Here is a tiny trained network, its code and every weight. The questions are about switching its units off for an input and a target symbol, where a switched-off unit gives its printed mean instead of its output.

import numpy as np


def w(rows, s, z=0):
    codes = np.array(rows[::2]) - 128.0
    scale = np.full(codes.shape[1], s)
    scale[-1] = z or s
    return codes * scale


def f(y):
    return y / 2 * (1 + np.tanh(0.7978845608 * (y + 0.044715 * y**3)))


def softmax(a):
    e = np.exp(a - a.max(-1, keepdims=True))
    return e / e.sum(-1, keepdims=True)


def log_softmax(a):
    a = a - a.max(-1, keepdims=True)
    return a - np.log(np.exp(a).sum(-1, keepdims=True))


def net(x, mask):
    ids = ['ΔΘΛΦΨαβγεημξπστω'.index(c) for c in x.split()]
    T = len(ids)
    res = E[ids] + P[:T]
    u = 0
    for l in range(3):
        q, k, v = (res @ M[l].T for M in (Q, K, V))
        z = softmax(np.where(np.tri(T) > 0, q @ k.T / 3**0.5, -1e9)) @ v
        res = res + np.where(mask[u], z, O[l][:, -1]) @ O[l][:, :-1]
        u += 1
        y = f(res @ A[l][:, :-1].T + A[l][:, -1])
        res = res + np.where(mask[u : u + 12], y, B[l][:, -1]) @ B[l][:, :-1]
        u += 12
    return log_softmax(res[-1] @ U[:, :-1].T + U[:, -1])


Q, K, V, O, A, B = {}, {}, {}, {}, {}, {}
E = w([
[218,118,120,145,64,184],'Δ',
[145,91,67,3,171,197],'Θ',
[206,78,121,68,186,79],'Λ',
[86,223,70,103,191,110],'Φ',
[209,105,156,123,127,149],'Ψ',
[72,86,12,188,114,115],'α',
[146,192,3,56,151,110],'β',
[89,201,179,200,214,54],'γ',
[142,92,131,74,191,17],'ε',
[58,72,147,75,37,112],'η',
[122,112,167,180,171,245],'μ',
[147,233,174,135,141,170],'ξ',
[121,215,183,107,76,86],'π',
[154,230,138,55,8,146],'σ',
[2,99,191,193,105,109],'τ',
[172,96,73,94,229,235],'ω',
],0.016)
P = w([
[193,141,100,181,93,3],'0',
[152,121,115,170,104,51],'1',
[134,94,122,156,116,79],'2',
[115,81,133,146,122,104],'3',
[94,78,149,138,122,119],'4',
[93,62,161,128,135,138],'5',
[76,60,163,122,129,156],'6',
[50,50,168,109,143,156],'7',
[49,41,181,108,142,175],'8',
[30,49,176,106,135,180],'9',
],0.005)
Q[0] = w([
[136,2,170,109,161,127],'0.h0',
[149,145,122,143,116,126],'0.h0',
[121,155,173,98,101,172],'0.h0',
],0.0082)
K[0] = w([
[92,85,134,130,130,201],'0.h0',
[86,184,119,2,183,128],'0.h0',
[159,95,109,165,196,133],'0.h0',
],0.0051)
V[0] = w([
[90,60,149,98,146,212],'0.h0',
[137,130,88,153,211,95],'0.h0',
[3,60,203,92,167,216],'0.h0',
],0.0036)
O[0] = w([
[18,56,161,82,160,196,81],'0.h0',
[168,147,141,137,108,90,247],'0.h0',
[71,92,126,100,76,254,49],'0.h0',
],0.0065,0.0011)
A[0] = w([
[90,61,226,168,30,96,60],'0.n0',
[66,99,212,77,180,179,70],'0.n1',
[68,207,54,127,175,114,56],'0.n2',
[55,67,44,204,117,103,2],'0.n3',
[213,57,231,93,144,81,38],'0.n4',
[202,128,162,223,146,251,170],'0.n5',
[159,141,102,121,216,110,151],'0.n6',
[87,157,201,179,103,17,87],'0.n7',
[88,180,148,155,163,125,166],'0.n8',
[202,120,112,164,100,126,135],'0.n9',
[177,2,188,131,116,100,119],'0.n10',
[127,184,126,116,48,158,130],'0.n11',
],0.008,0.0029)
B[0] = w([
[111,68,108,49,89,138,191],'0.n0',
[120,154,118,129,70,207,220],'0.n1',
[82,116,144,93,94,95,252],'0.n2',
[190,133,34,166,70,132,160],'0.n3',
[43,154,91,139,115,66,174],'0.n4',
[1,191,76,95,169,114,192],'0.n5',
[53,108,111,93,113,122,254],'0.n6',
[114,39,168,147,171,122,209],'0.n7',
[92,82,170,173,65,139,189],'0.n8',
[94,180,96,54,157,137,136],'0.n9',
[76,172,80,89,105,109,202],'0.n10',
[181,146,206,102,150,50,145],'0.n11',
],0.0086,0.0038)
Q[1] = w([
[174,152,129,254,201,197],'1.h0',
[40,58,51,54,153,112],'1.h0',
[32,219,91,9,150,57],'1.h0',
],0.0088)
K[1] = w([
[141,178,89,190,169,74],'1.h0',
[106,60,91,98,140,248],'1.h0',
[76,122,130,77,111,208],'1.h0',
],0.012)
V[1] = w([
[58,150,137,254,69,109],'1.h0',
[113,184,167,112,10,47],'1.h0',
[61,250,76,133,208,144],'1.h0',
],0.0071)
O[1] = w([
[105,91,109,166,146,166,3],'1.h0',
[83,129,114,145,3,151,93],'1.h0',
[131,167,93,199,120,105,157],'1.h0',
],0.012,0.0035)
A[1] = w([
[86,190,208,139,34,161,255],'1.n0',
[121,102,255,163,151,165,96],'1.n1',
[172,114,77,156,138,76,136],'1.n2',
[141,100,90,132,163,91,175],'1.n3',
[132,152,67,118,97,182,6],'1.n4',
[110,113,162,180,88,78,23],'1.n5',
[159,74,62,106,89,92,67],'1.n6',
[138,82,194,174,40,165,30],'1.n7',
[106,170,61,170,130,169,154],'1.n8',
[116,121,184,163,203,122,62],'1.n9',
[158,135,146,109,97,77,78],'1.n10',
[173,190,144,147,81,147,119],'1.n11',
],0.0094,0.0044)
B[1] = w([
[185,86,155,185,141,65,252],'1.n0',
[144,143,104,244,207,86,146],'1.n1',
[133,130,92,133,127,233,172],'1.n2',
[100,127,139,171,114,236,182],'1.n3',
[170,191,123,101,151,127,145],'1.n4',
[53,136,195,123,214,243,154],'1.n5',
[82,155,94,70,112,146,176],'1.n6',
[113,153,88,60,245,118,189],'1.n7',
[188,55,150,139,74,48,199],'1.n8',
[175,157,77,99,106,74,163],'1.n9',
[108,95,143,44,177,157,154],'1.n10',
[255,70,113,117,142,156,137],'1.n11',
],0.0065,0.012)
Q[2] = w([
[81,138,166,125,253,200],'2.h0',
[7,71,91,131,35,131],'2.h0',
[70,42,69,8,138,120],'2.h0',
],0.006)
K[2] = w([
[120,153,155,138,221,253],'2.h0',
[16,42,86,92,91,107],'2.h0',
[155,44,151,70,115,252],'2.h0',
],0.0066)
V[2] = w([
[140,213,189,149,67,197],'2.h0',
[133,89,153,35,22,97],'2.h0',
[95,254,189,145,47,251],'2.h0',
],0.0035)
O[2] = w([
[163,107,120,131,156,1,24],'2.h0',
[150,204,163,130,76,140,180],'2.h0',
[111,150,96,116,142,62,2],'2.h0',
],0.0067,0.0065)
A[2] = w([
[193,118,223,61,102,82,2],'2.n0',
[132,211,64,77,122,181,104],'2.n1',
[124,173,87,118,69,40,83],'2.n2',
[124,128,144,11,153,126,95],'2.n3',
[138,165,166,157,254,107,51],'2.n4',
[206,150,163,108,147,190,117],'2.n5',
[138,101,199,158,119,87,139],'2.n6',
[233,155,43,177,158,54,132],'2.n7',
[131,182,29,142,112,118,113],'2.n8',
[60,163,178,159,161,158,27],'2.n9',
[163,86,46,129,176,157,70],'2.n10',
[101,111,78,170,243,148,151],'2.n11',
],0.0083,0.0088)
B[2] = w([
[129,163,13,140,131,126,177],'2.n0',
[102,47,160,127,139,100,199],'2.n1',
[192,65,146,104,188,108,149],'2.n2',
[151,177,186,254,139,104,251],'2.n3',
[161,16,29,90,158,169,189],'2.n4',
[61,150,71,129,143,20,166],'2.n5',
[149,53,85,134,105,125,158],'2.n6',
[112,158,175,121,138,226,195],'2.n7',
[167,106,116,72,112,107,179],'2.n8',
[153,165,76,145,182,121,135],'2.n9',
[109,124,165,156,88,97,181],'2.n10',
[148,239,138,111,71,108,245],'2.n11',
],0.0077,0.012)
U = w([
[232,147,151,105,136,170,84],'Δ',
[119,193,179,125,222,53,255],'Θ',
[50,98,22,32,138,65,55],'Λ',
[46,97,97,225,102,31,72],'Φ',
[169,132,100,121,128,125,158],'Ψ',
[133,102,37,126,86,159,120],'α',
[178,108,107,11,128,123,85],'β',
[97,123,40,181,184,132,86],'γ',
[2,173,34,117,134,100,60],'ε',
[116,187,180,65,23,104,178],'η',
[118,249,91,232,111,170,112],'μ',
[200,120,175,225,132,150,94],'ξ',
[160,30,119,94,183,116,108],'π',
[171,159,59,133,108,69,70],'σ',
[66,112,150,115,176,241,172],'τ',
[145,178,33,29,175,194,143],'ω',
],0.0067,0.0047)

Each question gives the input, a string of symbols that net reads in full, and the target symbol t.
The units are the heads (3 rows each of Q, K, V and O) and the neurons (one row each of A and B). Each row of codes is followed by its name. A weight is (code - 128) times the scale printed after its matrix; where a second scale follows, it is the last column's (O, A, B and U).
mask holds one flag per unit, layer by layer, with each layer's heads first. A switched-off unit (its flag False) gives its mean, the last column of its rows in O or B, instead of its output. The means were averaged over made-up inputs and are rounded, as every weight is.
A unit's drop is (log p(t) with every unit on - log p(t) with that unit switched off) / (log p(t) with every unit on - log p(t) with every unit switched off).
The circuit of an input: a set's keep is (log p(t) with only the set's units on - log p(t) with every unit switched off) / (log p(t) with every unit on - log p(t) with every unit switched off). Starting from the 12 units with the biggest drops (on a tie, the unit counted first), units are removed one at a time, each time the one whose removal leaves the highest keep (on an exact tie, the one counted first), for as long as the keep stays at least 0.8.
circuit, biggest first: the units of the circuit, biggest drop first
top k neurons: the k neurons with the biggest drops, biggest first
top k neurons in layer l: the k neurons of layer l with the biggest drops, biggest first
input Φ η Ψ, target η: top neuron	[0.n0]
input π μ Δ, target μ: circuit, biggest first	[1.h0, 0.n5]
input ε Φ α π Λ, target Λ: top 2 neurons in layer 1	[1.n0, 1.n6]
input β η τ μ σ Φ π η Λ, target η: circuit, biggest first	[0.n0, 1.h0, 2.h0]
input Φ ε ω π Φ Δ η σ γ β, target η: circuit, biggest first	[0.n0, 1.h0, 2.h0]
input α α Θ α μ ε π Φ, target μ: circuit, biggest first	[1.h0, 0.n5, 2.n11]
input Φ Φ η Φ Φ Λ Φ, target η: circuit, biggest first	[1.h0, 2.h0, 0.n0]
input ξ τ Φ, target τ: top 2 neurons	[0.n0, 0.n7]
input ω Λ Θ Θ μ, target μ: circuit, biggest first	[0.n5, 1.h0, 2.n11]
input Φ Φ Φ, target Φ: circuit, biggest first	[1.h0, 0.n2, 0.n8, 1.n0]
input Δ Λ Φ Λ Φ μ ε, target μ: circuit, biggest first	[1.h0, 0.n5, 2.n11, 1.n2]
input ξ σ Θ Φ Δ γ ω Φ Θ, target Θ: top 2 neurons	[2.n3, 2.n5]
input Λ Ψ Δ Ψ τ, target τ: circuit, biggest first	[0.n0, 1.h0, 0.n7]
input Λ Φ μ η Φ η α Φ μ α, target α: top 2 neurons	[0.n3, 2.n3]
input Φ ω Φ γ Λ Φ Δ Ψ Θ Φ, target Θ: circuit, biggest first	[1.h0]
input τ τ Φ ξ β Δ, target τ: top 2 neurons	[0.n0, 0.n5]
input Φ Θ σ, target σ: top 3 neurons	[2.n0, 0.n11, 2.n5]
input ω α τ Λ β η η Φ μ Λ, target μ: top 3 neurons	[0.n1, 0.n5, 2.n11]
input Δ Λ γ, target γ: top 4 neurons	[2.n4, 0.n7, 1.n1, 1.n5]
input ε μ β, target μ: top 2 neurons	[0.n5, 2.n7]
input Δ ε π Θ ω ξ ε, target ω: top neuron	[2.n4]
input σ η η μ, target μ: top 4 neurons	[0.n5, 1.n8, 2.n11, 2.n7]
input Λ τ α μ Φ, target μ: top 3 neurons in layer 2	[2.n11, 2.n7, 2.n1]
input τ Φ σ Φ η Θ ξ μ τ Φ, target τ: top 2 neurons in layer 0	[0.n0, 0.n2]
input Φ ω Ψ, target ω: top 2 neurons	[2.n3, 2.n4]
